Where the symbols take the units:
turo & tife
turo ~ laga
turo @ dipe
turo % zazi
zuko & biza
zuko $ tipi
zuko ~ piva
zuko @ mula
fidi & noka
fidi $ magu
fidi ~ kazo
fidi @ dari
fidi ^ piva
tipi & bamu
tipi $ vubi
tipi ~ sifo
tipi @ muze
tipi % zuko
tife & furi
tife ~ dugi
tife @ pavo
tife % lati
tife ^ turo
mase & toru
mase $ zazi
mase ~ mula
mase @ kalo
zake $ fuso
zake ~ niri
zake @ noka
zake ^ dari
tazo $ muse
tazo ~ zumo
tazo @ zofe
tazo % fupi
tazo ^ bamu
zumo $ guga
zumo ~ rizo
zumo @ fuso
zumo % noka
zumo ^ magu
toru & niri
toru $ lati
toru ~ bazi
toru @ kazo
toru ^ mase
muni & dari
muni $ nose
muni ~ mase
muni @ piva
noka $ zumo
noka ~ zosu
noka @ zake
noka ^ fidi
dari & zake
dari $ dida
dari ~ toru
dari @ fidi
dari ^ muni
dida & fuso
dida $ nolo
dida ~ lati
dida @ magu
dida % dari
dida ^ nose
bamu & tazo
bamu $ gidu
bamu ~ magu
bamu @ kami
bamu % biza
bamu ^ tipi
kami & zofe
kami $ dugi
kami ~ dida
kami @ bamu
kami % bazi
kami ^ muze
lati & zeru
lati $ tife
lati ~ kami
lati @ giga
lati % toru
lati ^ zazi
nolo & baba
nolo ~ tife
nolo @ zere
nolo % dida
nolo ^ vozo
pira $ zofe
pira ~ zake
pira @ fupi
pira ^ bazi
rizo $ nopu
rizo ~ tazo
rizo @ zeru
rizo % zosu
rizo ^ giga
kazo & zosu
kazo $ giga
kazo ~ biza
kazo @ toru
kazo ^ kalo
zofe $ lovo
zofe ~ fuso
zofe @ tazo
zofe % pira
zofe ^ kami
furi ~ lovo
furi @ nopu
furi % zeru
furi ^ tife
mula & bazi
mula $ muze
mula ~ muni
mula @ zuko
muze & kami
muze $ laga
muze ~ nose
muze @ tipi
muze % mula
fuso $ baba
fuso ~ zeru
fuso @ zumo
fuso % zake
fuso ^ dida
magu & zumo
magu $ zere
magu ~ giga
magu @ dida
magu % fidi
magu ^ sifo
niri $ zeru
niri ~ pira
niri @ zosu
niri ^ toru
baba ~ furi
baba @ guga
baba % fuso
baba ^ nolo
nose & dida
nose $ vozo
nose ~ zazi
nose @ sifo
nose % muni
dipe & pavo
dipe ~ vubi
dipe @ turo
dipe % poga
zimo & zere
zimo ~ dipe
zimo @ vozo
zimo % sifo
bazi & pira
bazi $ kami
bazi ~ dari
bazi @ biza
bazi ^ mula
vozo & nolo
vozo ~ turo
vozo @ zimo
vozo % nose
guga ~ nopu
guga @ baba
guga % zumo
guga ^ zere
zere & guga
zere ~ pavo
zere @ nolo
zere % magu
zere ^ zimo
giga & rizo
giga $ pavo
giga ~ bamu
giga @ lati
giga % kazo
giga ^ poga
fupi $ tazo
fupi ~ noka
fupi @ pira
fupi ^ biza
sifo & magu
sifo $ zimo
sifo ~ poga
sifo @ nose
sifo % piva
biza & fupi
biza $ bamu
biza ~ fidi
biza @ bazi
biza ^ zuko
poga & giga
poga $ dipe
poga ~ tipi
poga @ zazi
poga % kalo
zeru $ furi
zeru ~ zofe
zeru @ rizo
zeru % niri
zeru ^ lati
nopu ~ muse
nopu @ furi
nopu % rizo
nopu ^ pavo
zosu $ rizo
zosu ~ fupi
zosu @ niri
zosu ^ kazo
pavo & nopu
pavo ~ gidu
pavo @ tife
pavo % giga
pavo ^ dipe
muse ~ guga
muse @ lovo
muse % tazo
muse ^ gidu
piva & fidi
piva $ sifo
piva ~ kalo
piva @ muni
dugi & lovo
dugi ~ nolo
dugi @ gidu
dugi % kami
dugi ^ laga
zazi & lati
zazi $ turo
zazi ~ muze
zazi @ poga
zazi % mase
laga & dugi
laga ~ vozo
laga @ vubi
laga % muze
gidu & muse
gidu ~ zere
gidu @ dugi
gidu % bamu
gidu ^ vubi
lovo ~ baba
lovo @ muse
lovo % zofe
lovo ^ dugi
kalo & kazo
kalo $ poga
kalo ~ zuko
kalo @ mase
vubi & gidu
vubi ~ zimo
vubi @ laga
vubi % tipi

The rows follow the links: the fewer symbols apart two units are, the more alike their rows tend to be.

Row, then unit:
+54	+56	-59	-2	+72	+30	-69	+50	+31	+12	0	-14	-17	+63	+11	+35	+39	-16	+106	+1	+49	-50	-2	+21	+41	+46	+1	+72	+5	+6	+7	-39	+25	-41	-45	+27	+81	+4	+8	+54	-24	-7	+45	+55	-33	+12	+24	-38	+4	-14	+7	+37	-46	-38	-32	-21	+24: piva
+60	-53	+82	+26	+8	+38	+39	-56	-8	-20	-26	-14	+43	+48	+79	-34	+52	+39	-45	+3	-48	+70	-30	-47	-31	+45	-47	-8	+36	-7	+51	+10	+43	+46	+36	-28	-74	-1	+38	-2	-19	-46	-46	-26	+9	-10	0	-56	-49	+36	-25	-20	-50	-36	+41	-26	-59: rizo
-57	+59	-75	+44	+11	+27	+37	+74	+4	+2	+3	-13	-53	-44	-29	-28	-47	+22	+52	+22	+62	-28	-9	-24	-30	-23	+42	-13	+31	-10	-31	+7	-34	-54	+30	-2	+66	+4	-3	-3	-8	+66	+35	-14	-15	-1	+27	+66	+65	+32	+25	+39	+51	+37	+20	-6	-67: muze
-63	-61	+43	+20	-9	+12	-48	-52	+10	-12	+39	-11	-4	-69	+37	+56	-49	+41	-43	-20	-65	+19	-8	-30	+56	-49	+4	-4	+24	-13	+8	+12	-41	+47	-37	+25	-78	+21	-62	+8	-19	-7	-41	+34	+11	-8	+21	+77	-18	+23	+5	-26	+43	+10	-42	-17	-45: fuso
-51	+58	-56	+13	+80	+11	+20	+48	+54	+9	-58	-11	-34	-49	-36	-33	-33	-29	+120	+16	+50	-28	-24	+27	-14	-15	+52	+73	+12	-9	-24	-22	-22	-52	+11	-9	+78	-22	-10	+33	-32	+63	+59	-28	-34	+1	+11	+53	+52	-5	+30	+27	+40	+4	+19	-18	+28: mula
+44	+55	-44	+43	-7	+9	-57	+56	+3	-2	+35	-4	+14	+72	+19	+66	+48	+32	+59	+13	+69	-75	-9	-19	+45	+41	-10	+1	+22	+3	+11	-4	+38	-55	-40	+10	+86	+25	+5	+10	-8	+5	+50	+57	-15	-17	+12	-63	-16	+33	-3	+40	-62	-19	-62	-17	-59: sifo
-40	+63	-24	+19	+4	+29	+46	+48	-7	-26	-35	-15	+41	-55	+70	-24	-45	+48	+43	-58	+47	-37	-15	-17	-28	-54	-58	+8	+18	-12	+32	-8	-31	-39	+11	-17	+72	+2	-18	-5	-32	-62	+36	-45	+2	-9	+22	+53	-35	+15	-24	+27	+42	-41	+37	+4	-47: zazi
+67	+73	-83	-7	-71	+15	+19	+44	-31	+0	+14	+2	-45	+48	-37	-19	+43	-1	-27	+34	+45	-17	-7	+10	-25	+41	+57	-76	-15	-13	-31	+30	+36	-57	+20	-15	+88	-22	+17	-35	-17	+46	+23	-4	+28	+22	+1	-53	+66	-5	+33	+34	-49	+84	+22	-5	+37: vubi
-53	+59	-29	-8	+68	+16	-49	+48	+46	+1	-20	-22	-8	-58	+14	+51	-42	-16	+111	-11	+65	-38	-4	+19	+46	-44	+2	+71	+6	-18	-2	-20	-28	-41	-46	+21	+71	-17	-48	+39	-17	+1	+51	+31	-35	-9	+13	+55	+7	+1	0	+18	+50	-35	-37	-7	+14: muni
+46	-43	+63	-22	-65	+10	+18	-52	-33	+13	+19	+3	+44	+63	+80	-18	+42	+12	-123	-17	-45	+41	-4	+6	-26	+29	-50	-72	-22	-11	+41	+44	+40	+35	+35	-28	-74	+1	+29	-41	-23	-52	-24	-9	+20	+7	+8	-42	-52	-6	-5	-37	-33	-2	+39	-10	+23: nopu
+55	+6	-12	+1	+89	-38	+25	+32	+54	+28	-59	+12	-45	+54	-104	-38	+53	-37	+81	+54	+23	+6	+26	+13	-19	+40	+48	+100	-7	+27	-39	-34	+28	-10	+28	-2	+1	-2	+19	+46	+29	+75	+13	-11	-37	+5	-36	-48	+60	-12	+21	+4	-45	+3	+6	+34	+33: biza
+67	+63	-30	+27	+5	+26	+41	+38	+2	-18	-36	-4	+44	+56	+75	-44	+51	+73	+48	-9	+82	-25	-6	-29	-33	+38	-55	-12	+11	-1	+62	-8	+43	-47	+38	-14	+92	+9	+48	-11	-29	-59	+29	-6	-8	+0	+18	-59	-46	+35	-26	+37	-61	-23	+45	-5	-44: poga
-42	+52	-36	-14	-73	+15	-48	+68	-45	+4	+97	-2	+12	-62	+11	+63	-58	+0	-24	-18	+53	-59	-22	+16	+65	-48	-12	-69	-18	+16	+1	+35	-18	-40	-62	+29	+63	-25	-38	-45	-1	-9	+38	+34	+17	+1	+13	+55	-10	-24	+6	+34	+56	+30	-43	-5	+29: vozo
-70	0	-7	-29	+89	-41	-61	-3	+39	+12	-2	+34	+8	-62	-35	+44	-43	-9	+90	-16	-12	-14	+40	+25	+58	-44	-15	+78	+5	+6	-4	-46	-29	-13	-54	+28	+13	-26	-53	+35	+45	+1	+13	+41	-55	-2	-26	+65	-4	+2	-6	-16	+57	-50	-58	+23	+44: dari

Each walk starts at a row. The symbols on each line, taken left to right, move it on to the next unit.
Each answer is a row, close to the row of the unit it stands for.
start -59	+68	-73	-4	-75	+16	+38	+69	-26	+28	+28	-2	-41	-47	-45	-15	-52	-34	-24	+19	+42	-16	-12	+8	-11	-30	+36	-85	-21	-5	-42	+42	-37	-44	+16	-21	+73	-16	-26	-44	-11	+38	+46	-23	+45	+7	+25	+52	+63	-9	+30	+23	+49	+84	+17	-7	+50
% @ & & @
-57	-61	+27	+24	-4	+12	+22	-48	+12	-8	-7	-17	-55	-56	-31	-31	-43	+19	-42	+31	-68	+53	+4	-30	-34	-30	+50	+6	+32	-11	-28	-16	-41	+52	+40	-12	-96	+32	-9	+15	-23	+57	-49	-36	-6	-6	+25	+72	+59	+53	+26	-34	+53	+57	+27	+1	-60
@ ^ % & $
+53	-66	+19	+43	-7	+17	+35	-62	-5	-24	-4	-10	-52	+62	-36	-24	+46	+27	-56	+65	-51	+62	-8	-19	-20	+36	+44	+10	+25	-4	-35	+9	+17	+38	+17	-4	-78	+17	+50	-8	-4	+47	-31	-18	-12	-12	+15	-63	+52	+25	+38	-28	-45	+48	+38	+0	-32
start -44	-8	-33	-14	-72	-34	+22	-15	-55	+4	+19	+23	-57	-61	-80	-20	-48	-41	-86	+18	+6	+21	+23	+11	-30	-46	+50	-79	-12	+24	-38	+35	-32	+15	+0	-26	+3	-14	-24	-39	+52	+35	+11	-5	+36	+13	-36	+64	+47	-14	+27	-7	+42	+82	+25	+22	+24
~ % ~ %
-64	0	+49	-20	+83	-61	+22	+9	+49	+15	-79	+17	+36	-76	+11	-36	-45	+13	+89	-56	-10	+15	+21	+14	-23	-46	-47	+88	-1	+20	+19	-50	-36	+8	+37	-16	+11	-10	-27	+34	+37	-50	+3	-20	-35	+21	-40	+53	-71	-24	-26	+12	+57	-85	+22	+28	+21
@ & ~ ^ ^
+45	+62	-53	-3	+67	+8	+20	+51	+41	-2	-74	-15	-49	+53	-44	-40	+36	-14	+106	+29	+62	-33	-9	+19	-11	+54	+43	+73	-7	-6	-38	-28	+29	-22	+27	-24	+58	-2	+29	+40	-5	+59	+47	-16	-39	+12	+13	-55	+45	-26	0	+17	-14	+11	+29	-18	+16
start +54	-83	+57	-24	+97	+24	-43	-60	+52	-4	-24	-15	-1	+66	+25	+42	+39	-7	+24	+26	-68	+3	-21	+18	+60	+49	0	+82	+4	+1	+7	-34	+34	+49	-42	+19	-81	-14	-4	+52	-10	+5	-45	+59	-40	+7	+21	-58	+5	-17	-12	-29	-39	-36	-37	-15	+35
^ ~ $
+77	-2	+36	+44	+19	-42	+46	+3	-8	-21	-34	+32	+54	+78	+21	-32	+36	+35	+1	-8	-8	+8	+14	-37	-26	+52	-64	-2	+37	+7	+34	+3	+41	-6	+43	-24	-9	+13	+47	+25	+52	-47	-4	-35	+17	-13	-42	-66	-51	+36	-31	-3	-53	-57	+32	+33	-59
@ & ^ ~ @
+54	+0	-40	+15	+8	-39	+31	+8	+8	-14	+2	+35	-62	+70	-105	-23	+55	+22	+12	+49	-3	-6	+37	-28	-21	+42	+54	-5	+29	+18	-45	-3	+45	-8	+18	-16	+2	+23	+44	+17	+43	+76	+18	-16	-9	-12	-41	-66	+78	+35	+43	-5	-48	+58	+29	+24	-59
start -79	+5	+37	+35	+6	-64	+47	-7	-23	-16	-30	+28	+66	-83	+21	-28	-39	+47	-1	-64	-5	+15	+26	-35	-42	-51	-44	+3	+32	+15	+31	-6	-32	+3	+46	-30	+1	+33	-12	-10	+54	-62	-6	-58	+19	-4	-36	+58	-65	+45	-28	+3	+58	-62	+22	+34	-66
^ ~ &
-68	+2	-19	+29	+6	-53	+36	+6	-7	-8	-27	+21	-73	-62	-115	-22	-32	-4	+0	+17	-20	+3	+23	-21	-34	-42	+60	-1	+45	+17	-38	-3	-40	+19	+16	-18	+18	+32	-17	-2	+65	+87	+11	-45	+10	-7	-42	+69	+51	+28	+34	-9	+78	+42	+16	+25	-45
% $ @ & %
+56	-71	+20	-9	+69	+9	+35	-68	+74	+8	-52	-8	-26	+61	-65	-27	+41	-25	+37	+44	-55	+42	-6	+2	-31	+37	+35	+89	+4	-3	-25	-22	+13	+51	+10	-18	-87	+6	+33	+41	-11	+71	-49	-20	-42	+9	+14	-58	+54	-34	0	-23	-48	-5	+22	-11	+20
start +57	-13	+10	-19	+96	-30	-57	-7	+26	0	-8	+37	+5	+63	-31	+57	+37	-20	+84	+14	+2	-30	+23	+8	+74	+34	+1	+95	-10	+37	+9	-34	+19	+1	-62	+38	+9	-20	+6	+44	+35	+20	-13	+49	-54	+2	-19	-74	+1	-19	+3	+24	-58	-46	-56	+19	+37
~ ~ @ ~ $
-67	+12	+4	+41	-16	-65	-69	-2	-6	-21	+66	+36	+14	-77	-24	+69	-67	+52	+14	-23	+12	-22	+21	-29	+59	-57	+0	-18	+40	+15	-9	+2	-51	+7	-55	+26	+4	+10	-68	+13	+41	0	+3	+44	+1	-19	-53	+71	-3	+27	+2	+9	+66	-6	-59	+30	-61
~ % @
+82	-14	+32	-16	+83	-33	+46	+7	+34	+15	-81	+33	+48	+48	+32	-44	+45	-4	+84	-7	+6	+10	+40	+8	-28	+35	-45	+83	-2	+15	+34	-36	+48	+0	+21	-14	+6	0	+48	+42	+44	-55	-2	-24	-27	+7	-42	-65	-47	-34	-4	+6	-55	-79	+37	+5	+18
start +56	+56	-26	-23	-79	+18	+38	+64	-27	+5	+22	-11	+35	+56	+92	-21	+43	-1	-18	-19	+42	-23	-12	+11	-47	+45	-42	-82	-25	-14	+45	+35	+35	-51	+19	+2	+82	-27	+45	-53	-26	-60	+26	-18	+36	+11	+5	-54	-46	+3	-33	+32	-51	-11	+30	-20	+37
& @ ~ ~ ~
-49	-7	+19	-4	-77	-38	+25	+0	-58	+7	+31	+25	+61	-57	+14	-23	-44	-9	-74	-41	-4	+22	+30	+16	-20	-50	-51	-89	-23	+24	+30	+32	-37	+8	+43	-8	-4	-24	-19	-45	+56	-71	-7	-27	+40	+3	-45	+51	-55	-18	-43	+15	+65	+0	+32	+22	+29
@ & ^
+62	+0	+31	-23	-77	-49	+32	-5	-63	+1	+28	+23	+52	+66	+14	-38	+56	-8	-81	-20	+9	+16	+13	+17	-13	+34	-15	-78	-32	+0	+39	+33	+25	+3	+20	-12	+3	-8	+42	-46	+39	-69	+11	-18	+27	+27	-28	-74	-55	-14	-26	-5	-57	-8	+38	+27	+22
start -39	-55	+53	-9	+84	+26	-61	-65	+53	+19	-4	-18	+1	-58	+18	+43	-49	-26	+43	-21	-53	+19	-11	+2	+35	-42	-11	+75	-12	+1	+9	-38	-35	+46	-35	+29	-68	-1	-42	+40	-19	-1	-50	+62	-36	+2	+4	+55	-10	-15	+7	-32	+45	-56	-37	-13	+33
~ @ ^ ^
+51	+60	-4	-5	+65	+15	+24	+54	+45	+8	-62	-32	+41	+64	+87	-24	+50	-8	+97	-24	+49	-32	-21	+12	-11	+24	-56	+66	-10	-4	+41	-34	+31	-48	+31	-8	+61	-2	+27	+31	-15	-34	+40	-23	-29	+0	+10	-73	-34	-11	-32	+32	-51	-66	+33	-7	+13
@ $ %
-47	+53	-21	-10	+75	+28	+39	+53	+49	+4	-60	-3	+46	-54	+66	-37	-33	-1	+105	-28	+38	-19	+2	+7	-33	-18	-37	+58	-9	-4	+26	-23	-35	-47	+19	-16	+61	-6	-13	+31	-22	-25	+16	-40	-33	+3	+11	+42	-45	-4	-17	+14	+65	-83	+36	-16	+25
